Below is a small trained network, with its code and all its weights. Each question gives an input and a target symbol and asks what happens when units are switched off, that is, made to give their printed mean instead of their output.

import numpy as np


def w(rows, s, z=0):
    codes = np.array(rows[::2]) - 128.0
    scale = np.full(codes.shape[1], s)
    scale[-1] = z or s
    return codes * scale


def norm(h):
    return h / np.sqrt((h * h).mean(-1, keepdims=True) + 1e-5)


def f(y):
    return np.maximum(y, 0)


def softmax(a):
    e = np.exp(a - a.max(-1, keepdims=True))
    return e / e.sum(-1, keepdims=True)


def log_softmax(a):
    a = a - a.max(-1, keepdims=True)
    return a - np.log(np.exp(a).sum(-1, keepdims=True))


def net(x, mask):
    ids = ['ΠΣΨαητφ'.index(c) for c in x.split()]
    T = len(ids)
    res = E[ids] + P[:T]
    r = norm(res)
    for j in range(2):
        rows = slice(3 * j, 3 * j + 3)
        q, k, v = (r @ M[0][rows].T for M in (Q, K, V))
        z = softmax(np.where(np.tri(T) > 0, q @ k.T / 3**0.5, -1e9)) @ v
        o = O[0][rows]
        res = res + np.where(mask[j], z, o[:, -1]) @ o[:, :-1]
    y = f(norm(res) @ A[0][:, :-1].T + A[0][:, -1])
    res = res + np.where(mask[2:6], y, B[0][:, -1]) @ B[0][:, :-1]
    return log_softmax(norm(res)[-1] @ U[:, :-1].T + U[:, -1])


Q, K, V, O, A, B = {}, {}, {}, {}, {}, {}
E = w([
[114,184,86,92,108,154,151],'Π',
[7,80,83,158,185,110,102],'Σ',
[69,201,91,85,138,112,72],'Ψ',
[15,49,54,167,155,228,202],'α',
[212,190,39,111,131,135,89],'η',
[148,218,79,118,168,205,82],'τ',
[133,165,204,197,84,112,139],'φ',
],0.016)
P = w([
[88,189,116,190,174,86,254],'0',
[106,171,135,169,147,108,184],'1',
[121,155,142,154,135,113,121],'2',
[124,133,143,125,107,140,80],'3',
[138,124,151,106,80,148,59],'4',
[149,105,147,76,57,185,16],'5',
],0.0091)
Q[0] = w([
[136,112,104,73,134,99,85],'head 1',
[109,184,120,209,116,102,81],'head 1',
[162,151,158,107,128,176,94],'head 1',
[128,9,136,139,147,114,182],'head 2',
[146,180,108,172,141,161,149],'head 2',
[134,139,161,189,160,94,131],'head 2',
],0.015)
K[0] = w([
[70,108,124,103,195,156,11],'head 1',
[147,179,153,159,177,114,145],'head 1',
[208,127,223,132,38,159,50],'head 1',
[55,154,40,110,155,79,186],'head 2',
[157,82,150,158,75,104,132],'head 2',
[134,113,115,151,112,108,232],'head 2',
],0.011)
V[0] = w([
[56,117,129,127,155,104,158],'head 1',
[88,88,108,164,116,7,142],'head 1',
[154,72,169,109,86,156,113],'head 1',
[116,164,159,174,125,135,117],'head 2',
[116,119,114,131,70,101,143],'head 2',
[50,117,150,96,128,133,90],'head 2',
],0.012)
O[0] = w([
[193,205,91,121,162,192,63,129],'head 1',
[119,95,124,92,41,110,74,41],'head 1',
[124,173,75,117,135,161,134,1],'head 1',
[158,64,76,44,214,114,109,245],'head 2',
[44,93,3,52,168,145,194,98],'head 2',
[207,190,99,188,156,8,152,103],'head 2',
],0.0075)
A[0] = w([
[78,168,79,127,1,217,142,94],'neuron 1',
[194,196,89,126,100,59,166,2],'neuron 2',
[58,188,20,198,100,170,81,198],'neuron 3',
[214,201,130,250,160,165,70,97],'neuron 4',
],0.0073,0.0031)
B[0] = w([
[164,94,119,185,111,104,22,147],'neuron 1',
[85,145,2,51,7,70,194,134],'neuron 2',
[137,15,128,209,104,137,191,206],'neuron 3',
[153,187,217,159,87,239,133,254],'neuron 4',
],0.0085,0.0066)
U = w([
[108,62,150,165,173,81,208,213],'Π',
[160,156,109,93,80,125,142,7],'Σ',
[127,207,88,92,76,81,112,187],'Ψ',
[164,148,122,69,30,135,83,71],'α',
[169,88,151,93,2,154,37,34],'η',
[156,209,197,100,107,197,123,122],'τ',
[141,158,47,23,158,170,92,95],'φ',
],0.0074,0.0019)

Each question gives the input, a string of symbols that net reads in full, and the target symbol t.
The units are the heads (3 rows each of Q, K, V and O) and the neurons (one row each of A and B). Each row of codes is followed by its name. A weight is (code - 128) times the scale printed after its matrix; where a second scale follows, it is the last column's (O, A, B and U).
mask holds one flag per unit, heads first, then neurons. A switched-off unit (its flag False) gives its mean, the last column of its rows in O or B, instead of its output. The means were averaged over made-up inputs and are rounded, as every weight is.
A unit's drop is (log p(t) with every unit on - log p(t) with that unit switched off) / (log p(t) with every unit on - log p(t) with every unit switched off).
The circuit of an input: a set's keep is (log p(t) with only the set's units on - log p(t) with every unit switched off) / (log p(t) with every unit on - log p(t) with every unit switched off). Starting from all 6 units, units are removed one at a time, each time the one whose removal leaves the highest keep (on an exact tie, the one counted first), for as long as the keep stays at least 0.8.
units of the circuit, in order: the units of the circuit, biggest drop first
k most important neurons: the k neurons with the biggest drops, biggest first
heads that matter: for each layer, one digit per head in row order, 1 if its drop is at least 0.15 and else 0, layers parted by /
drop when u is switched off: that unit's drop, to one decimal
input τ τ φ η, target φ: units of the circuit, in order => [head 2]
input φ α φ, target η: units of the circuit, in order => [head 1; head 2]
input Π η Ψ, target η: units of the circuit, in order => [head 2; head 1; neuron 1]
input Ψ Π φ Σ φ η, target φ: units of the circuit, in order => [head 2; head 1]
input τ η η Π, target η: units of the circuit, in order => [head 2; neuron 1]
input τ τ Π φ, target Π: units of the circuit, in order => [head 2; neuron 4]
input η τ α φ τ Ψ, target φ: heads that matter => 10
input φ Σ Π Π Π, target Π: units of the circuit, in order => [head 2; neuron 3]
input η Σ Σ Ψ, target Ψ: heads that matter => 01
input φ Σ η η, target η: units of the circuit, in order => [head 2; head 1; neuron 1]
input τ φ Ψ, target φ: heads that matter => 01
input η φ Ψ φ φ τ, target φ: heads that matter => 01
input φ τ φ Σ Σ, target η: heads that matter => 11
input α Σ Π Ψ Σ, target η: most important neuron => [neuron 3]
input τ φ τ, target φ: drop when neuron 4 is switched off => 0.2
input τ Σ η η τ η, target τ: drop when head 2 is switched off => 0.7
input τ τ Σ τ α Ψ, target τ: drop when head 2 is switched off => 1.7
